[  1   2   0  14   3   5   1  -1   2   4  -1  -2 -12 -18  -9   2   2  -3
  -7   1   9 -11   4  -9  -2   2  -1   2   0   1   8   1  -8  -5   0   0
  -5   2  -3   0   3] | <33> > T
[  4   4 -11 -19   4  -8   4   4  -8   0  -8  -9   2   2   9  -4 -10  -6
   5  -3   0 -41  -1  -2   7  16  12   1   2   5  -1   2  -1   2   6   9
   5  -9   7  -3  -5] | <34> > J
[  8   5  -4 -17  -2  -6   2   6  -1  -1  -1  -4   5  10   6  13 -12  -1
   5   1  -3 -10  -4   2   7   0  14 -13  -6   4   0  -2   3  -2   9   7
   2   0   0  -2   4] | <34> > B
[  6   3 -12 -17  -4 -12  -1   6  -3   0   4  -9  13   7  -5  -1 -10  -3
  -2  -6  -4 -14   3   0   2   3   9  -6  -1   5  -1   4   3  -2   3   4
   6  -4  11   8   4] | <34> > U
[  1  -1   3   3   6   3  -4   1  -5  -4  -6   5   3 -15  -8   1   2  -8
 -11   1   6  -9  -1 -12 -10   2  -4  -1   8  -3   1  -1  -3  -2   1  -9
  -6  -7   0  -3   2] | <29> > M
[  7   7  -7  -7  -1  -8   5   3  -7   1  -1  -3  -1   2   6   1 -12  -2
   4   9   0 -12  -2  -2   2   4   9  -5   0   4   3   0  -3 -10   3   0
   5  -4   4  -1  -1] | <34> > U
[  6   4  -6 -19  -3  -2   4   6  -4  -8  -5  -7  10  19   8   4  -7   1
  10   1  -4 -10  -5   4   6   0   8  -6 -10   0   1  -5   3   0   5   6
   4  -1  -1   2   3] | <34> > U
[  5  -1  -4   4  -1   0   2   0  -6   1   1   3  -1  -3  -3   2   0   0
  -2   2  10  -4   4  -4  -1  -5 -19  -6  10   1   5   2  -3  -7   1  -7
  -5   2   0   2   5] | <29> > S
[  6   3  -1   1  -3  -6   2   1   4   4   7   3  -5   6   6  -2 -12   4
  -2   4  -5   9  -5   4   4  -5   2  -5  -4   0  -2  -2  -1  -5   0  -9
  -4  -6  -3   2  -2] | <34> > U
[  7  -2  -6   0   4 -13   1   1 -10   1  -6  -8   2 -16  -2   1  -7  -8
   0  -5   7 -29   3  -4 -10   7   4   0  10   4   1   2   1   3   7  12
   2 -13  10  -3  -3] | <34> > U
[  1  12  -3 -10   0   2  -1   5  -3   5  -5  -4  -2   3   2  11   2  -6
   4  -8   3 -20   8  -9   0   8   8 -15  -5   2   6   4  -4   2   6   9
   0  11  -6   1   7] | <33> > H
[  3   7  -2  -2  -3  10  -2   0   4  -2   3   0  -4  11  -2   4   0   2
   2  -7  -5   4   7   1   3  -3 -31 -10  -5   0   9  -2   7   1   4  -7
  -3   8 -16   3   6] | <33> > T
[  5   5  -2   3   1  -4   5   3 -12   6  -8  -4   8 -10  -5  -8   2 -13
   0  -5   9 -28   6  -2  -5   3  -1   1   9   1   3   1  -4  -8  -4   4
  -3  -7  12   4   3] | <29> > S
[  0   0  -5   3   6  -6  -3   0  -6  -1  -3  -6   2 -23  -4  -5  -5 -11
  -2   7   3 -20  -3  -1  -2  10   5   5   7   4   1   7   1  -6   2   6
   4  -4  13  -6   0] | <34> > B
[  6   4  -3  -3   1   0   2   2   0   3   0  -2  -2   0   1   4 -13   0
   5   5   0  -2  -3  -1   7  -1  15  -8  11   5  -3   0   3  -4   5  -1
   1  -6   2  -1   2] | <34> > B
[  2   1  -3  -2  -4   1  -7   2 -11   6  -1   4   4  -6  -3   2  -1 -12
   1   6   2 -10   5   0  -4  -1   2  -3   4   1   4   9  -1 -11   3  -5
 -10  -4  -7   2   2] | <29> > S
[  9   2  -9 -13  -5  -3   8  -2   9   5   7   1  11  16  10   5 -15   5
   3   0  -4  12  -7   5   8  -3   8  -9  -4   8   2   2   3   1   6  -6
   5   3  -5   6   0] | <34> > J
[  5   6  -4  -1  -3  -5   7   4   4   2   9  -4  -3   8  12   4 -15   8
  -1   4  -8   9  -6   2   9  -3   6  -9  -6   6  -2  -1  -2  -4   4  -3
   6   5  -6   7   0] | <34> > J
[  4   7 -14 -14  -1  -8  45   2  -1  -1   0  -5   8   9   9   1 -15  -1
   4   6  -7 -12  -5  -2   5   4   8 -10  -1   2   3 -22   0   0   6   2
   0   0   8   0  -5] | <34> > J
[  6   4 -12 -12  -2  -9  -4   7  -5   6  -4  -9  13   5   9   5 -16  -5
   7  -1  -1 -17  -3   2   5   6   5  -5   0   0   0   3  -2  -3   8   4
   9  -6   3  -3   1] | <34> > J
[  7  16  -4 -19   3  -3  -9   2  -1  -4   0  -4  12  15  10   8 -10   3
   6  -4 -11 -15   1   3  11   4   8  -8   0   6   0  -1   3   2  -3 -10
   7   0   2  12   4] | <34> > B
[  0   9   3  -1   2   5  -1   5  -4   0  -4  -1   0   5  -5   7   3  -2
  -3  -3   4 -11  13  -9  -1   3   6  -7  -2  -2   6 -10  -6  -4   4   1
  -4   9  -5   2   7] | <33> > H
[  4   3  -6  -2  -1  -1  -4   8 -12   2 -12  -1   5  -8  -1  -1   2 -14
   5  -3   9 -24   7  -5  -6   1  -5  -1   9   0   6   2   2  -3  -1   3
 -10   0   7   0   3] | <29> > S
[ -1   5   3  -2   1   4  17   2  -7  -2  -1 -12   0   2  -2   1   7  -3
   2  -1   5  -3   5  -4  -5  -1  -1  -6   6  -5   4   1  -4  -3   3  -3
  -4   0  -6   4  -2] | <29> > W
[ 10   3   1 -12   0  -5  -3   5 -13  -1 -10  -6  13  -6  -2   3   1 -13
   3  -2   8 -32   5  -3  -4   6   5  -2   8  -1   4   3  -9  -8   3   3
   0  -7   8  -4   2] | <29> > S
[  2   0   4  -1   2   0  -5   2  -6   1  -5   2   2  -6  -2  -1   6  -6
  -4   1   4 -13   3  -4  -4  -1  -1  -2   5   2   3  -8  -4  -4  -1   2
  -4  -4  -4  -3   5] | <29> > M
[  3  -1   5   2   1   1  -6  -1  -4   0   0   3  -1  -5  -5   5   6  -4
  -2  -1   4  -1   8  -5  -1  -6  -5  -9  -1   6  -1   0   0  -6  -5 -11
  -6   2   0  -2   4] | <29> > W
[  3   3  -5 -17  -2  -5   1   7  -2  -1  -7  -1  12   5   5   3  -6  -1
   6  -2   0 -29   1   0   0   6   8  -9   2   4   3   0   0   4   3   7
   1  -6   9   4   0] | <34> > U
[  6  -1 -10  12   6 -15   0   0 -15   4  -9 -10   6 -38   0  -8  -7 -24
  -1   5  13 -45  -4 -15  -6  17  -1  10  20   4   6  11 -15  -8   3   5
   3 -18  16  -5  -6] | <34> > U
[  6  -2  -2   1   2  -8   2   0  -3   4   5  -1  -1  -2   0   2 -11  -4
   1   4   0  -2  -4   2   0  -1   9 -16   2   4   0   0  -7  -9   1  -4
   3  -7   5   0   3] | <34> > U
[  2   9   1  -8   2   2   1   2  -6   1  -8  -8   0 -13  -7   6   9  -8
  -6  -5   0 -24  11  -6  -3  13   2  -6   3   3   4  -1  -7  -3   5   4
   1   1   3  -3   2] | <33> > T
[  4  -1   1  -7  -6   5   2   2  -5   2  -5  -1   6   8   0  20   2  -1
   4 -11   1  -3   5   5   2  -2   0 -11   3   1   5   1   2  -1 -11  -4
  -4   6  -4   4   2] | <29> > S
[ -5  10   2   3   5  -4  -3   6 -10   0  -5  -2  -2 -22 -12   4   4  -9
  -6   0   9 -32   7 -12  -3   9   2  -1   6  -3   5  -1   3  -8   4  -5
  -2  -4   5  -3  10] | <33> > H
[ -1  14   2 -14   1   5  -1  10  -7  -1 -12   0   4  -1  -3  10   8  -5
  -3  -5   8 -40   7  -9  -4  15   6  -7   2  -5   3  -1  -3  -4   9   5
  -3   4   0  -1   9] | <33> > T
[  9   3  -2  -6   0   7   6   4  -8  -1  -4  -5   5  -3  -1   1   1  -4
   4  -5   5 -21   6  -4  -2   9   4   0   5   4  10  -4  -6   1   6   2
   5   3  -1  -4   2] | <33> > E
[  7   4 -16  -6  -2  -9   6   3  -4   2   1  -8   8   5   3   2 -11   0
   8  -1  -1 -17  -2  -1   1   4   2 -10 -10   6   0   3   3  -1   5   1
   7  -4   3  -2   0] | <34> > J
[ -1  12   2 -20   1   6  -3   6  -6  -1  -9  -4   5   5  -3  10  13  -6
   6 -11   1 -34   9  -7 -11  13   9 -11  -4   0   5 -10  -8  -5  -2   5
  -3   2  -4  -6   6] | <33> > H
[ -2  -6  -2 -39   3   4  -6  18 -11  -5 -21 -12  26   4   4  11  11 -17
   4 -17  10 -45  13  -7  -5  23  19  -7  16 -12   9   5  -1  -3  12  18
   3   2   5  -2   6] | <33> > T
